grid =
[[127 138 121 119 110 132 125 134 125 127 128 132 132 121 125 122]
 [121 140 122 120 105 135 125 131 121 130 125 137 134 111 117 118]
 [147 127 132 125 124 136 133 129 128 110 120 133 120 121 129 124]
 [135 123 133 131 133 131 132 125 128 120 123 131 123 124 127 128]
 [118 134 126 126 115 133 126 126 123 132 124 136 133 112 117 121]
 [126 124 128 131 138 122 127 128 131 133 133 122 128 140 134 133]]
grid[0][0]: 127
grid[1][3]: 120
grid[4]: [118, 134, 126, 126, 115, 133, 126, 126, 123, 132, 124, 136, 133, 112, 117, 121]
grid[5][7]: 128
grid[4][11]: 136
grid[2]: [147, 127, 132, 125, 124, 136, 133, 129, 128, 110, 120, 133, 120, 121, 129, 124]
grid[3]: [135, 123, 133, 131, 133, 131, 132, 125, 128, 120, 123, 131, 123, 124, 127, 128]
grid[2][1]: 127
grid[3][9]: 120
grid[:, 12]: [132, 134, 120, 123, 133, 128]
grid[5][10]: 133
grid[0][10]: 128
grid[2][0]: 147
grid[4][12]: 133
grid[:, 2]: [121, 122, 132, 133, 126, 128]
grid[1][2]: 122
grid[:, 1]: [138, 140, 127, 123, 134, 124]
grid[3][15]: 128
grid[2][13]: 121
grid[5][12]: 128
grid[:, 14]: [125, 117, 129, 127, 117, 134]
grid[5][14]: 134
grid[5][0]: 126
grid[1][15]: 118
grid[0][5]: 132
grid[3][6]: 132
grid[2][7]: 129
grid[5][11]: 122
grid[4][10]: 124
grid[1][11]: 137
grid[0][8]: 125
grid[0][13]: 121
grid[4][5]: 133

x =
[[120 121 134 121 144 103 115 145 110 137 115 134 120 118 104 116]
 [124 106 117 118 148 149 115 151 110 134 110 113 153 117 153 129]
 [130 107 132 144 148 137 127 135 122 147 131 142 127 145 114 144]
 [107 112 121 126 123 113 151 114 126 117 130 147 111 105 150 136]
 [108 144 136 118 110 103 107 150 148 105 118 146 106 121 108 143]
 [128 123 140 138 122 105 109 151 108 136 150 108 120 132 152 113]
 [139 105 123 131 147 150 110 127 139 144 122 118 107 121 104 126]
 [137 103 137 130 110 116 138 134 152 128 151 106 116 117 139 116]]
x[0,0] => 120
x[4,8] => 148
x[5,12] => 120
x[2,6] => 127
x[5,6] => 109
x[5,15] => 113
x[1,12] => 153
x[5] => [128, 123, 140, 138, 122, 105, 109, 151, 108, 136, 150, 108, 120, 132, 152, 113]
x[1,13] => 117
x[:, 12] => [120, 153, 127, 111, 106, 120, 107, 116]
x[0,11] => 134
x[0] => [120, 121, 134, 121, 144, 103, 115, 145, 110, 137, 115, 134, 120, 118, 104, 116]
x[4,2] => 136
x[7,14] => 139
x[2,11] => 142
x[:, 5] => [103, 149, 137, 113, 103, 105, 150, 116]
x[4] => [108, 144, 136, 118, 110, 103, 107, 150, 148, 105, 118, 146, 106, 121, 108, 143]
x[6,1] => 105
x[1] => [124, 106, 117, 118, 148, 149, 115, 151, 110, 134, 110, 113, 153, 117, 153, 129]
x[2,5] => 137
x[7] => [137, 103, 137, 130, 110, 116, 138, 134, 152, 128, 151, 106, 116, 117, 139, 116]
x[2,9] => 147
x[5,4] => 122
x[6,9] => 144
x[3,6] => 151
x[0,13] => 118
x[0,3] => 121
x[1,10] => 110
x[7,10] => 151
x[2,3] => 144
x[1,6] => 115

arr = [[128, 133, 128, 129, 139, 135, 132, 125, 126, 131, 133, 132, 139, 130, 138], [123, 123, 133, 115, 136, 137, 125, 137, 104, 129, 116, 125, 136, 112, 120], [116, 133, 125, 126, 147, 135, 133, 129, 123, 139, 133, 135, 135, 125, 130], [123, 134, 121, 123, 138, 137, 135, 132, 122, 132, 131, 133, 133, 119, 124], [126, 134, 127, 142, 135, 120, 132, 123, 147, 137, 141, 138, 125, 145, 139], [124, 116, 132, 101, 122, 132, 126, 155, 107, 124, 103, 141, 115, 103, 110], [133, 138, 119, 143, 132, 129, 130, 104, 135, 124, 143, 117, 142, 139, 141]]
arr[0][0] = 128
arr[1][11] = 125
arr[6] = [133, 138, 119, 143, 132, 129, 130, 104, 135, 124, 143, 117, 142, 139, 141]
arr[:, 0] = [128, 123, 116, 123, 126, 124, 133]
arr[:, 5] = [135, 137, 135, 137, 120, 132, 129]
arr[1][7] = 137
arr[3][9] = 132
arr[2] = [116, 133, 125, 126, 147, 135, 133, 129, 123, 139, 133, 135, 135, 125, 130]
arr[:, 6] = [132, 125, 133, 135, 132, 126, 130]
arr[1][8] = 104
arr[3][11] = 133
arr[4][0] = 126
arr[3][3] = 123
arr[2][10] = 133
arr[2][11] = 135
arr[0][6] = 132
arr[:, 14] = [138, 120, 130, 124, 139, 110, 141]
arr[4][10] = 141
arr[0][1] = 133
arr[6][8] = 135
arr[0][10] = 133
arr[2][9] = 139
arr[6][0] = 133
arr[:, 4] = [139, 136, 147, 138, 135, 122, 132]
arr[6][9] = 124
arr[4][11] = 138
arr[4] = [126, 134, 127, 142, 135, 120, 132, 123, 147, 137, 141, 138, 125, 145, 139]
arr[1][14] = 120
arr[6][6] = 130
arr[2][8] = 123
arr[1] = [123, 123, 133, 115, 136, 137, 125, 137, 104, 129, 116, 125, 136, 112, 120]
arr[5][1] = 116
arr[6][14] = 141
arr[5][7] = 155
arr[3] = [123, 134, 121, 123, 138, 137, 135, 132, 122, 132, 131, 133, 133, 119, 124]
arr[:, 11] = [132, 125, 135, 133, 138, 141, 117]
